Here is a tiny trained network, its code and every weight. The questions are about switching its units off for an input and a class, where a switched-off unit gives its printed mean instead of its output.

import numpy as np


def w(rows, s, z=0):
    codes = np.array(rows[::2]) - 128.0
    scale = np.full(codes.shape[1], s)
    scale[-1] = z or s
    return codes * scale


def f(y):
    return np.maximum(y, 0)


def log_softmax(a):
    a = a - a.max(-1, keepdims=True)
    return a - np.log(np.exp(a).sum(-1, keepdims=True))


def net(x, mask):
    res = np.array(x, float).reshape(1, 6) / 4 @ E
    y = f(res @ A[0][:, :-1].T + A[0][:, -1])
    res = res + np.where(mask, y, B[0][:, -1]) @ B[0][:, :-1]
    return log_softmax(res[-1] @ U[:, :-1].T + U[:, -1])


A, B = {}, {}
E = w([
[137,157,146,126,160,124,141,90,142,129],'x0',
[119,119,131,194,107,121,92,75,106,62],'x1',
[194,209,161,165,144,177,246,169,171,131],'x2',
[177,131,70,149,92,126,144,174,128,81],'x3',
[124,97,153,101,128,127,38,154,163,172],'x4',
[112,44,197,139,92,139,107,124,155,79],'x5',
],0.014)
A[0] = w([
[145,104,185,158,104,134,181,154,150,60,170],'neuron 0',
[178,132,184,136,120,139,119,174,191,158,63],'neuron 1',
[129,111,131,118,122,122,73,117,130,140,5],'neuron 2',
[137,211,135,153,147,109,168,66,111,145,113],'neuron 3',
[166,184,46,159,119,114,174,163,128,104,147],'neuron 4',
[156,168,47,132,120,132,157,133,122,114,5],'neuron 5',
[115,128,119,61,150,120,144,153,129,254,203],'neuron 6',
],0.02,0.0016)
B[0] = w([
[154,79,232,148,77,112,190,133,134,81,210],'neuron 0',
[217,178,181,117,135,106,69,144,123,159,196],'neuron 1',
[105,100,82,111,118,119,92,113,123,131,187],'neuron 2',
[53,163,133,163,235,159,117,126,157,127,220],'neuron 3',
[200,115,20,162,158,122,122,121,75,136,252],'neuron 4',
[211,113,53,155,134,152,117,124,103,128,216],'neuron 5',
[61,182,94,7,44,140,173,148,140,168,239],'neuron 6',
],0.013,0.025)
U = w([
[73,137,93,49,82,148,137,138,123,161,69],'0',
[84,162,142,173,221,191,169,101,138,113,142],'1',
[42,13,95,122,82,82,2,74,101,97,254],'2',
[198,126,216,162,125,134,134,147,138,102,64],'3',
[182,118,31,168,159,163,144,124,58,117,107],'4',
[102,38,165,162,80,130,208,106,106,38,119],'5',
],0.0091,0.0035)

Each question gives the input, the list of numbers given to net, and the class t.
The units are the neurons (one row each of A and B). Each row of codes is followed by its name. A weight is (code - 128) times the scale printed after its matrix; where a second scale follows, it is the last column's (A, B and U).
mask holds one flag per neuron, in row order. A switched-off neuron (its flag False) gives its mean, the last column of its row in B, instead of its output. The means were averaged over made-up inputs and are rounded, as every weight is.
A unit's drop is (log p(t) with every unit on - log p(t) with that unit switched off) / (log p(t) with every unit on - log p(t) with every unit switched off).
The circuit of an input: a set's keep is (log p(t) with only the set's units on - log p(t) with every unit switched off) / (log p(t) with every unit on - log p(t) with every unit switched off). Starting from all 7 units, units are removed one at a time, each time the one whose removal leaves the highest keep (on an exact tie, the one counted first), for as long as the keep stays at least 0.8.
units of the circuit, in order: the units of the circuit, biggest drop first
top k neurons: the k neurons with the biggest drops, biggest first
drop of u: that unit's drop, to one decimal
input [-6,3,4,3,-5,5], class 5: units of the circuit, in order	[neuron 0]
input [-8,-3,-7,4,-2,-2], class 2: top 2 neurons	[neuron 4; neuron 6]
input [8,1,-8,6,7,-7], class 2: top 2 neurons	[neuron 2; neuron 1]
input [5,3,2,0,8,2], class 3: top 2 neurons	[neuron 6; neuron 1]
input [-4,-1,1,0,1,-1], class 0: top 2 neurons	[neuron 4; neuron 5]
input [-7,2,2,5,4,8], class 3: top 2 neurons	[neuron 1; neuron 6]
input [1,4,1,1,3,0], class 3: units of the circuit, in order	[neuron 6; neuron 4]
input [5,-1,5,0,-6,3], class 3: top 3 neurons	[neuron 0; neuron 6; neuron 2]
input [7,-2,-3,1,-1,2], class 2: top 3 neurons	[neuron 6; neuron 4; neuron 0]
input [-1,2,-8,4,-8,1], class 2: top 4 neurons	[neuron 4; neuron 1; neuron 5; neuron 3]
input [2,5,7,1,2,0], class 3: top 2 neurons	[neuron 0; neuron 1]
input [6,4,1,-8,-4,6], class 5: top 2 neurons	[neuron 0; neuron 1]
input [5,8,8,-7,6,1], class 3: top 2 neurons	[neuron 1; neuron 0]
input [-2,0,3,-2,2,-4], class 0: units of the circuit, in order	[neuron 6]
input [5,8,-8,6,-4,-2], class 2: top 3 neurons	[neuron 4; neuron 1; neuron 2]
input [-6,0,0,-7,8,3], class 0: drop of neuron 6	1.4
input [-5,-5,-3,-4,-5,-7], class 0: drop of neuron 2	0.0
input [3,8,-3,5,0,1], class 2: drop of neuron 4	0.1
